Below is a small trained network, with its code and all its weights. Each question gives an input and a class and asks what happens when units are switched off, that is, made to give their printed mean instead of their output.

import numpy as np


def w(rows, s, z=0):
    codes = np.array(rows[::2]) - 128.0
    scale = np.full(codes.shape[1], s)
    scale[-1] = z or s
    return codes * scale


def f(y):
    return y / 2 * (1 + np.tanh(0.7978845608 * (y + 0.044715 * y**3)))


def log_softmax(a):
    a = a - a.max(-1, keepdims=True)
    return a - np.log(np.exp(a).sum(-1, keepdims=True))


def net(x, mask):
    res = np.array(x, float).reshape(1, 4) / 4 @ E
    y = f(res @ A[0][:, :-1].T + A[0][:, -1])
    res = res + np.where(mask, y, B[0][:, -1]) @ B[0][:, :-1]
    return log_softmax(res[-1] @ U[:, :-1].T + U[:, -1])


A, B = {}, {}
E = w([
[195,156,110],'x0',
[236,100,195],'x1',
[59,254,219],'x2',
[141,76,202],'x3',
],0.0098)
A[0] = w([
[180,211,130,247],'neuron 1',
[175,85,212,165],'neuron 2',
[46,190,161,251],'neuron 3',
[128,45,196,233],'neuron 4',
[119,149,228,182],'neuron 5',
[43,126,232,235],'neuron 6',
[73,153,40,238],'neuron 7',
[180,5,56,140],'neuron 8',
],0.012,0.0028)
B[0] = w([
[130,181,179,171],'neuron 1',
[150,51,135,182],'neuron 2',
[75,191,78,211],'neuron 3',
[125,86,95,179],'neuron 4',
[49,35,189,182],'neuron 5',
[27,105,86,207],'neuron 6',
[189,143,117,203],'neuron 7',
[247,121,94,249],'neuron 8',
],0.011,0.015)
U = w([
[11,160,80,97],'0',
[117,140,120,2],'1',
[121,40,140,156],'2',
[113,239,69,219],'3',
[116,153,218,150],'4',
[183,134,30,151],'5',
[147,114,107,115],'6',
],0.012,0.006)

Each question gives the input, the list of numbers given to net, and the class t.
The units are the neurons (one row each of A and B). Each row of codes is followed by its name. A weight is (code - 128) times the scale printed after its matrix; where a second scale follows, it is the last column's (A, B and U).
mask holds one flag per neuron, in row order. A switched-off neuron (its flag False) gives its mean, the last column of its row in B, instead of its output. The means were averaged over made-up inputs and are rounded, as every weight is.
A unit's drop is (log p(t) with every unit on - log p(t) with that unit switched off) / (log p(t) with every unit on - log p(t) with every unit switched off).
The circuit of an input: a set's keep is (log p(t) with only the set's units on - log p(t) with every unit switched off) / (log p(t) with every unit on - log p(t) with every unit switched off). Starting from all 8 units, units are removed one at a time, each time the one whose removal leaves the highest keep (on an exact tie, the one counted first), for as long as the keep stays at least 0.8.
units of the circuit, in order: the units of the circuit, biggest drop first
top k neurons: the k neurons with the biggest drops, biggest first
drop of u: that unit's drop, to one decimal
input [-6,-6,4,-8], class 3: units of the circuit, in order : [neuron 7]
input [5,-8,8,1], class 0: top 2 neurons : [neuron 6; neuron 8]
input [3,6,6,3], class 2: top 3 neurons : [neuron 2; neuron 5; neuron 6]
input [1,5,2,0], class 2: units of the circuit, in order : [neuron 3; neuron 5]
input [7,2,-1,6], class 2: units of the circuit, in order : [neuron 2; neuron 3]
input [5,2,0,-2], class 4: units of the circuit, in order : [neuron 8; neuron 3; neuron 1]
input [0,1,2,0], class 0: top 2 neurons : [neuron 8; neuron 7]
input [3,6,1,0], class 2: top 2 neurons : [neuron 2; neuron 3]
input [7,-1,5,1], class 0: top 2 neurons : [neuron 8; neuron 5]
input [0,4,1,-2], class 4: top 2 neurons : [neuron 8; neuron 6]
input [1,1,0,-7], class 3: top 3 neurons : [neuron 8; neuron 2; neuron 5]
input [0,-1,-5,7], class 5: top 3 neurons : [neuron 8; neuron 5; neuron 6]
input [-4,2,-6,5], class 5: drop of neuron 8 : 1.2
input [-4,6,0,-2], class 2: drop of neuron 6 : 0.0
input [-2,7,-8,6], class 5: drop of neuron 8 : 2.2
input [-8,4,8,7], class 0: units of the circuit, in order : [neuron 6]
